Here is a tiny trained network, its code and every weight. The questions are about switching its units off for an input and a class, where a switched-off unit gives its printed mean instead of its output.

import numpy as np


def w(rows, s, z=0):
    codes = np.array(rows[::2]) - 128.0
    scale = np.full(codes.shape[1], s)
    scale[-1] = z or s
    return codes * scale


def f(y):
    return np.maximum(y, 0)


def log_softmax(a):
    a = a - a.max(-1, keepdims=True)
    return a - np.log(np.exp(a).sum(-1, keepdims=True))


def net(x, mask):
    res = np.array(x, float).reshape(1, 7) / 4 @ E
    y = f(res @ A[0][:, :-1].T + A[0][:, -1])
    res = res + np.where(mask, y, B[0][:, -1]) @ B[0][:, :-1]
    return log_softmax(res[-1] @ U[:, :-1].T + U[:, -1])


A, B = {}, {}
E = w([
[82,188,190,88,165,136,77,42],'x0',
[254,42,101,70,87,209,45,38],'x1',
[173,65,167,49,77,101,202,44],'x2',
[47,123,216,175,78,145,208,97],'x3',
[205,150,90,84,71,158,104,226],'x4',
[89,57,175,66,135,93,189,147],'x5',
[64,74,130,55,150,61,182,129],'x6',
],0.0082)
A[0] = w([
[9,174,114,138,184,43,146,196,191],'N1',
[162,119,112,143,157,117,70,102,179],'N2',
[123,45,132,23,114,121,121,106,254],'N3',
[210,115,108,154,54,190,197,169,216],'N4',
[148,71,133,70,106,147,148,156,96],'N5',
[127,122,207,107,174,114,165,52,190],'N6',
[122,95,170,247,63,135,164,124,95],'N7',
],0.011,0.0025)
B[0] = w([
[45,137,163,85,43,91,69,157,251],'N1',
[188,249,135,149,159,185,187,119,188],'N2',
[146,110,193,43,30,236,144,211,230],'N3',
[81,223,152,124,153,55,47,216,221],'N4',
[163,105,2,140,104,123,105,248,185],'N5',
[184,189,229,169,216,159,173,76,201],'N6',
[40,87,147,183,99,102,176,184,192],'N7',
],0.0079,0.014)
U = w([
[78,80,58,65,68,97,47,245,134],'0',
[113,107,9,103,121,162,180,101,15],'1',
[118,114,56,209,136,114,134,214,165],'2',
[178,12,47,206,109,82,166,97,2],'3',
[176,39,58,172,169,117,166,127,22],'4',
[111,101,234,153,125,67,201,97,181],'5',
[246,196,142,158,151,191,81,92,219],'6',
[189,41,141,74,85,253,166,159,197],'7',
],0.0083,0.0037)

Each question gives the input, the list of numbers given to net, and the class t.
The units are the neurons (one row each of A and B). Each row of codes is followed by its name. A weight is (code - 128) times the scale printed after its matrix; where a second scale follows, it is the last column's (A, B and U).
mask holds one flag per neuron, in row order. A switched-off neuron (its flag False) gives its mean, the last column of its row in B, instead of its output. The means were averaged over made-up inputs and are rounded, as every weight is.
A unit's drop is (log p(t) with every unit on - log p(t) with that unit switched off) / (log p(t) with every unit on - log p(t) with every unit switched off).
The circuit of an input: a set's keep is (log p(t) with only the set's units on - log p(t) with every unit switched off) / (log p(t) with every unit on - log p(t) with every unit switched off). Starting from all 7 units, units are removed one at a time, each time the one whose removal leaves the highest keep (on an exact tie, the one counted first), for as long as the keep stays at least 0.8.
units of the circuit, in order: the units of the circuit, biggest drop first
most important unit: the unit with the biggest drop
k most important neurons: the k neurons with the biggest drops, biggest first
drop of u: that unit's drop, to one decimal
input [6,1,-2,4,0,8,6], class 7: 2 most important neurons => (N3, N4)
input [-7,8,-1,3,0,-4,3], class 0: most important unit => N4
input [-1,4,-5,6,-7,-6,3], class 5: units of the circuit, in order => (N5, N7)
input [3,-1,2,-5,6,-8,8], class 7: units of the circuit, in order => (N4, N1)
input [4,-2,-4,2,1,7,1], class 5: 4 most important neurons => (N5, N4, N6, N3)
input [-7,5,-7,-5,1,1,-7], class 6: 2 most important neurons => (N2, N1)
input [8,5,3,-8,5,7,-8], class 7: 2 most important neurons => (N3, N6)
input [7,-5,-7,5,-4,-5,-6], class 0: 3 most important neurons => (N1, N6, N2)
input [8,-8,-3,-3,-3,-7,-6], class 0: 2 most important neurons => (N1, N6)
input [2,-1,1,6,-2,-3,-8], class 5: units of the circuit, in order => (N7, N5)
input [-3,-6,8,6,5,3,-1], class 0: 2 most important neurons => (N5, N4)
input [4,1,0,-4,7,7,4], class 7: 4 most important neurons => (N3, N4, N1, N7)
input [6,-4,0,0,3,2,2], class 5: 4 most important neurons => (N5, N4, N3, N6)
input [7,-4,-5,2,-3,-8,-2], class 0: units of the circuit, in order => (N1)
input [3,2,5,7,3,-3,-3], class 5: 2 most important neurons => (N7, N2)
input [-1,6,2,6,1,-4,-7], class 0: 2 most important neurons => (N4, N6)
input [5,-8,-4,-6,-4,-4,-4], class 0: drop of N1 => 2.4
input [4,2,5,6,-1,-6,-7], class 5: drop of N7 => 1.4
input [-1,-4,8,8,8,6,6], class 0: drop of N5 => 1.3
input [1,7,2,6,8,-1,-5], class 0: units of the circuit, in order => (N4)
